Below is a small trained network, with its code and all its weights. Each question gives an input and a class and asks what happens when units are switched off, that is, made to give their printed mean instead of their output.

import numpy as np


def w(rows, s, z=0):
    codes = np.array(rows[::2]) - 128.0
    scale = np.full(codes.shape[1], s)
    scale[-1] = z or s
    return codes * scale


def norm(h):
    return h / np.sqrt((h * h).mean(-1, keepdims=True) + 1e-5)


def f(y):
    return np.maximum(y, 0)


def log_softmax(a):
    a = a - a.max(-1, keepdims=True)
    return a - np.log(np.exp(a).sum(-1, keepdims=True))


def net(x, mask):
    res = np.array(x, float).reshape(1, 4) / 4 @ E
    u = 0
    for l in range(4):
        y = f(norm(res) @ A[l][:, :-1].T + A[l][:, -1])
        res = res + np.where(mask[u : u + 5], y, B[l][:, -1]) @ B[l][:, :-1]
        u += 5
    return log_softmax(norm(res)[-1] @ U[:, :-1].T + U[:, -1])


A, B = {}, {}
E = w([
[132,114,112,140,118,104,142,105,119],'x0',
[174,101,255,86,172,76,102,164,80],'x1',
[201,185,87,67,145,81,72,118,174],'x2',
[197,212,140,71,45,131,131,146,45],'x3',
],0.0089)
A[0] = w([
[143,138,114,69,159,44,93,184,140,117],'0.n0',
[145,113,216,76,184,73,172,136,126,148],'0.n1',
[148,122,204,47,199,57,127,67,132,4],'0.n2',
[172,198,180,119,1,174,105,58,65,139],'0.n3',
[112,202,219,253,73,118,209,195,88,39],'0.n4',
],0.0066,0.0034)
B[0] = w([
[85,192,2,185,174,69,115,120,149,209],'0.n0',
[213,83,208,149,115,179,207,51,120,238],'0.n1',
[125,253,88,232,79,214,77,103,99,204],'0.n2',
[166,230,152,116,114,90,164,152,196,253],'0.n3',
[40,74,46,115,203,101,173,136,66,198],'0.n4',
],0.0084,0.0059)
A[1] = w([
[136,111,87,137,155,138,97,87,104,78],'1.n0',
[77,121,121,180,169,147,2,120,116,97],'1.n1',
[142,135,210,147,147,95,152,169,75,2],'1.n2',
[127,89,115,36,84,99,97,128,205,114],'1.n3',
[117,106,187,48,114,70,108,171,42,38],'1.n4',
],0.0082,0.0044)
B[1] = w([
[77,91,126,145,177,167,84,123,106,183],'1.n0',
[158,103,77,194,90,174,102,173,78,255],'1.n1',
[125,90,18,92,122,58,136,109,107,215],'1.n2',
[117,46,8,94,122,91,149,145,77,176],'1.n3',
[146,47,105,115,186,97,141,140,129,170],'1.n4',
],0.011,0.0026)
A[2] = w([
[136,160,60,130,140,113,121,146,131,251],'2.n0',
[124,70,247,115,122,176,161,106,164,56],'2.n1',
[37,142,128,152,85,147,207,170,105,166],'2.n2',
[91,89,89,149,153,162,93,142,176,60],'2.n3',
[115,66,172,175,153,139,82,81,140,84],'2.n4',
],0.012,0.0011)
B[2] = w([
[147,58,211,61,156,95,158,151,112,254],'2.n0',
[207,144,197,2,140,25,180,64,177,173],'2.n1',
[190,234,224,166,102,134,99,109,189,247],'2.n2',
[84,45,128,93,146,71,116,80,33,237],'2.n3',
[158,205,155,125,93,88,96,140,222,214],'2.n4',
],0.0097,0.0077)
A[3] = w([
[139,114,201,213,162,110,78,86,121,158],'3.n0',
[101,138,144,148,52,213,166,128,127,3],'3.n1',
[64,132,166,162,91,142,123,134,130,97],'3.n2',
[129,194,154,147,145,162,217,126,73,197],'3.n3',
[107,138,71,39,100,103,255,185,103,111],'3.n4',
],0.01,0.0032)
B[3] = w([
[123,203,85,160,79,214,109,213,144,254],'3.n0',
[152,106,156,112,167,24,145,102,89,138],'3.n1',
[200,117,44,100,115,147,76,169,190,154],'3.n2',
[82,16,145,44,184,77,154,85,97,231],'3.n3',
[68,108,92,247,107,229,56,139,161,207],'3.n4',
],0.011,0.0088)
U = w([
[157,223,15,228,86,220,63,176,171,189],'0',
[220,219,247,75,133,88,190,98,149,177],'1',
[75,26,55,101,167,119,171,112,16,1],'2',
],0.012,0.00097)

Each question gives the input, the list of numbers given to net, and the class t.
The units are the neurons (one row each of A and B). Each row of codes is followed by its name. A weight is (code - 128) times the scale printed after its matrix; where a second scale follows, it is the last column's (A, B and U).
mask holds one flag per neuron, layer by layer. A switched-off neuron (its flag False) gives its mean, the last column of its row in B, instead of its output. The means were averaged over made-up inputs and are rounded, as every weight is.
A unit's drop is (log p(t) with every unit on - log p(t) with that unit switched off) / (log p(t) with every unit on - log p(t) with every unit switched off).
The circuit of an input: a set's keep is (log p(t) with only the set's units on - log p(t) with every unit switched off) / (log p(t) with every unit on - log p(t) with every unit switched off). Starting from the 12 units with the biggest drops (on a tie, the unit counted first), units are removed one at a time, each time the one whose removal leaves the highest keep (on an exact tie, the one counted first), for as long as the keep stays at least 0.8.
circuit, biggest first: the units of the circuit, biggest drop first
most important unit: the unit with the biggest drop
k most important neurons: the k neurons with the biggest drops, biggest first
k most important neurons of layer l: the k neurons of layer l with the biggest drops, biggest first
drop of u: that unit's drop, to one decimal
input [-5,4,-4,-7], class 1: circuit, biggest first : [2.n1]
input [5,0,4,7], class 0: circuit, biggest first : [3.n4, 2.n2]
input [-2,-6,-2,1], class 1: circuit, biggest first : [2.n2, 3.n4]
input [-2,1,2,0], class 0: 2 most important neurons : [0.n3, 3.n0]
input [8,6,-1,-8], class 1: 2 most important neurons : [0.n1, 2.n1]
input [8,8,1,-5], class 0: 3 most important neurons of layer 0 : [0.n2, 0.n0, 0.n3]
input [4,-1,4,8], class 0: 2 most important neurons : [3.n4, 2.n2]
input [2,1,-7,-4], class 1: 3 most important neurons : [0.n0, 2.n1, 0.n2]
input [-7,1,8,-2], class 0: 4 most important neurons : [0.n2, 3.n3, 0.n4, 0.n3]
input [3,-1,0,2], class 1: 2 most important neurons : [3.n0, 1.n2]
input [5,0,6,6], class 0: 2 most important neurons : [3.n4, 2.n2]
input [-1,1,-1,-4], class 1: 2 most important neurons : [2.n1, 0.n0]
input [-4,-6,1,0], class 2: 2 most important neurons : [0.n2, 0.n3]
input [-3,4,-7,4], class 2: most important unit : 1.n2
input [5,-1,-6,-3], class 0: 2 most important neurons : [0.n1, 0.n3]
input [7,0,-8,4], class 1: 3 most important neurons : [2.n2, 0.n3, 2.n3]
input [-7,-7,7,0], class 2: 2 most important neurons : [0.n3, 3.n0]
input [8,-8,-4,5], class 1: drop of 3.n4 : 0.0
input [-5,6,3,-3], class 0: drop of 0.n2 : 0.6
input [7,-2,-5,5], class 1: most important unit : 2.n2
input [7,6,4,-4], class 0: drop of 0.n2 : 0.3
input [8,7,5,-7], class 0: drop of 0.n2 : 0.4
